Below are the code and all the weights of a small trained network. Each question names an input and a target symbol and asks about switching units off, where a switched-off unit gives its printed mean instead of its output.

import numpy as np


def w(rows, s, z=0):
    codes = np.array(rows[::2]) - 128.0
    scale = np.full(codes.shape[1], s)
    scale[-1] = z or s
    return codes * scale


def norm(h):
    return h / np.sqrt((h * h).mean(-1, keepdims=True) + 1e-5)


def f(y):
    return y / 2 * (1 + np.tanh(0.7978845608 * (y + 0.044715 * y**3)))


def softmax(a):
    e = np.exp(a - a.max(-1, keepdims=True))
    return e / e.sum(-1, keepdims=True)


def log_softmax(a):
    a = a - a.max(-1, keepdims=True)
    return a - np.log(np.exp(a).sum(-1, keepdims=True))


def net(x, mask):
    ids = ['βγδεζλστφψω'.index(c) for c in x.split()]
    T = len(ids)
    res = E[ids] + P[:T]
    r = norm(res)
    for j in range(2):
        rows = slice(3 * j, 3 * j + 3)
        q, k, v = (r @ M[0][rows].T for M in (Q, K, V))
        z = softmax(np.where(np.tri(T) > 0, q @ k.T / 3**0.5, -1e9)) @ v
        o = O[0][rows]
        res = res + np.where(mask[j], z, o[:, -1]) @ o[:, :-1]
    y = f(norm(res) @ A[0][:, :-1].T + A[0][:, -1])
    res = res + np.where(mask[2:14], y, B[0][:, -1]) @ B[0][:, :-1]
    return log_softmax(norm(res)[-1] @ U[:, :-1].T + U[:, -1])


Q, K, V, O, A, B = {}, {}, {}, {}, {}, {}
E = w([
[136,96,83,144,75],'β',
[59,130,179,167,104],'γ',
[102,83,6,159,131],'δ',
[80,132,133,173,135],'ε',
[138,150,130,72,97],'ζ',
[212,245,160,116,145],'λ',
[83,83,142,154,117],'σ',
[60,173,132,153,114],'τ',
[99,142,123,159,95],'φ',
[92,30,59,175,115],'ψ',
[166,195,189,48,86],'ω',
],0.017)
P = w([
[200,82,87,2,208],'0',
[121,161,116,168,30],'1',
[90,158,116,129,40],'2',
[180,151,96,138,83],'3',
[158,176,77,132,81],'4',
[162,173,95,124,97],'5',
],0.008)
Q[0] = w([
[31,151,144,155,128],'h1',
[139,128,92,190,96],'h1',
[1,218,177,161,65],'h1',
[175,80,100,110,151],'h2',
[6,210,150,194,109],'h2',
[63,167,82,154,150],'h2',
],0.0098)
K[0] = w([
[114,111,43,47,191],'h1',
[113,101,148,118,177],'h1',
[93,149,102,43,210],'h1',
[116,115,138,165,80],'h2',
[140,67,142,9,233],'h2',
[137,115,102,110,164],'h2',
],0.013)
V[0] = w([
[155,140,201,171,51],'h1',
[158,169,143,149,59],'h1',
[80,198,63,13,87],'h1',
[168,145,206,45,99],'h2',
[236,18,153,118,154],'h2',
[126,148,2,63,41],'h2',
],0.0091)
O[0] = w([
[97,115,71,112,84,47],'h1',
[122,80,69,128,115,76],'h1',
[139,107,98,157,181,254],'h1',
[37,44,57,110,182,165],'h2',
[112,78,159,14,45,92],'h2',
[247,102,90,119,128,191],'h2',
],0.014,0.0079)
A[0] = w([
[90,81,121,132,152,244],'n1',
[250,126,153,100,109,251],'n2',
[129,189,84,170,152,89],'n3',
[141,56,125,172,21,245],'n4',
[161,208,168,132,225,107],'n5',
[89,145,194,172,89,55],'n6',
[41,126,126,133,116,73],'n7',
[120,62,103,136,180,180],'n8',
[149,90,121,200,134,86],'n9',
[122,83,169,187,115,131],'n10',
[105,129,47,49,104,235],'n11',
[174,95,49,145,138,78],'n12',
],0.014,0.0027)
B[0] = w([
[152,194,154,159,102,184],'n1',
[9,83,78,186,110,254],'n2',
[163,150,101,101,53,196],'n3',
[184,199,100,77,112,164],'n4',
[179,109,144,125,112,230],'n5',
[113,131,153,113,182,165],'n6',
[153,140,51,164,135,188],'n7',
[131,157,144,97,125,197],'n8',
[160,131,160,134,119,182],'n9',
[132,150,107,110,147,148],'n10',
[205,154,199,111,110,177],'n11',
[107,107,144,75,176,221],'n12',
],0.011,0.0088)
U = w([
[76,78,97,112,43,78],'β',
[32,160,72,172,183,191],'γ',
[130,117,173,204,69,35],'δ',
[141,152,182,104,143,174],'ε',
[173,158,152,64,157,147],'ζ',
[138,255,86,90,105,58],'λ',
[106,109,152,74,91,252],'σ',
[198,157,146,201,199,76],'τ',
[106,39,113,177,159,155],'φ',
[95,143,159,122,49,111],'ψ',
[88,125,70,54,183,87],'ω',
],0.013,0.004)

Each question gives the input, a string of symbols that net reads in full, and the target symbol t.
The units are the heads (3 rows each of Q, K, V and O) and the neurons (one row each of A and B). Each row of codes is followed by its name. A weight is (code - 128) times the scale printed after its matrix; where a second scale follows, it is the last column's (O, A, B and U).
mask holds one flag per unit, heads first, then neurons. A switched-off unit (its flag False) gives its mean, the last column of its rows in O or B, instead of its output. The means were averaged over made-up inputs and are rounded, as every weight is.
A unit's drop is (log p(t) with every unit on - log p(t) with that unit switched off) / (log p(t) with every unit on - log p(t) with every unit switched off).
The circuit of an input: a set's keep is (log p(t) with only the set's units on - log p(t) with every unit switched off) / (log p(t) with every unit on - log p(t) with every unit switched off). Starting from the 12 units with the biggest drops (on a tie, the unit counted first), units are removed one at a time, each time the one whose removal leaves the highest keep (on an exact tie, the one counted first), for as long as the keep stays at least 0.8.
circuit, biggest first: the units of the circuit, biggest drop first
unit that matters most: the unit with the biggest drop
top k neurons: the k neurons with the biggest drops, biggest first
heads that matter: for each layer, one digit per head in row order, 1 if its drop is at least 0.15 and else 0, layers parted by /
drop of u: that unit's drop, to one decimal
input γ β ω γ β φ, target γ: heads that matter -> 01
input γ σ λ σ, target γ: circuit, biggest first -> h2
input γ γ ψ γ τ β, target λ: circuit, biggest first -> h1; n4
input γ φ β, target λ: heads that matter -> 00
input γ γ δ, target λ: heads that matter -> 01
input σ γ γ γ γ λ, target λ: heads that matter -> 11
input ζ γ ω γ τ τ, target ζ: circuit, biggest first -> h2; n11
input τ δ ω, target τ: heads that matter -> 11
input φ γ τ τ φ, target φ: heads that matter -> 11
input ω φ γ ζ ψ γ, target ω: heads that matter -> 01
input λ γ σ γ γ, target λ: top 3 neurons -> n2; n1; n11
input λ τ λ, target ζ: heads that matter -> 11
input ψ β φ, target ψ: circuit, biggest first -> h2; n2
input λ γ γ, target λ: top 2 neurons -> n2; n1
input τ γ δ, target τ: circuit, biggest first -> h2
input δ τ τ, target δ: circuit, biggest first -> h2; n2; h1
input γ β ψ, target λ: heads that matter -> 00
input δ τ β ε γ, target δ: heads that matter -> 11
input λ ζ γ γ τ, target λ: top 4 neurons -> n11; n2; n1; n7
input λ τ τ, target λ: top 2 neurons -> n2; n11
input β γ ε ε τ, target β: heads that matter -> 01
input τ τ β, target τ: heads that matter -> 10
input λ γ β, target ζ: heads that matter -> 00
input γ φ σ, target γ: heads that matter -> 01
input ε ψ δ, target δ: unit that matters most -> h1
input λ τ γ τ σ ε, target λ: top 2 neurons -> n1; n2
input γ γ ω δ, target λ: unit that matters most -> h1
input β γ γ, target β: drop of h2 -> 1.7
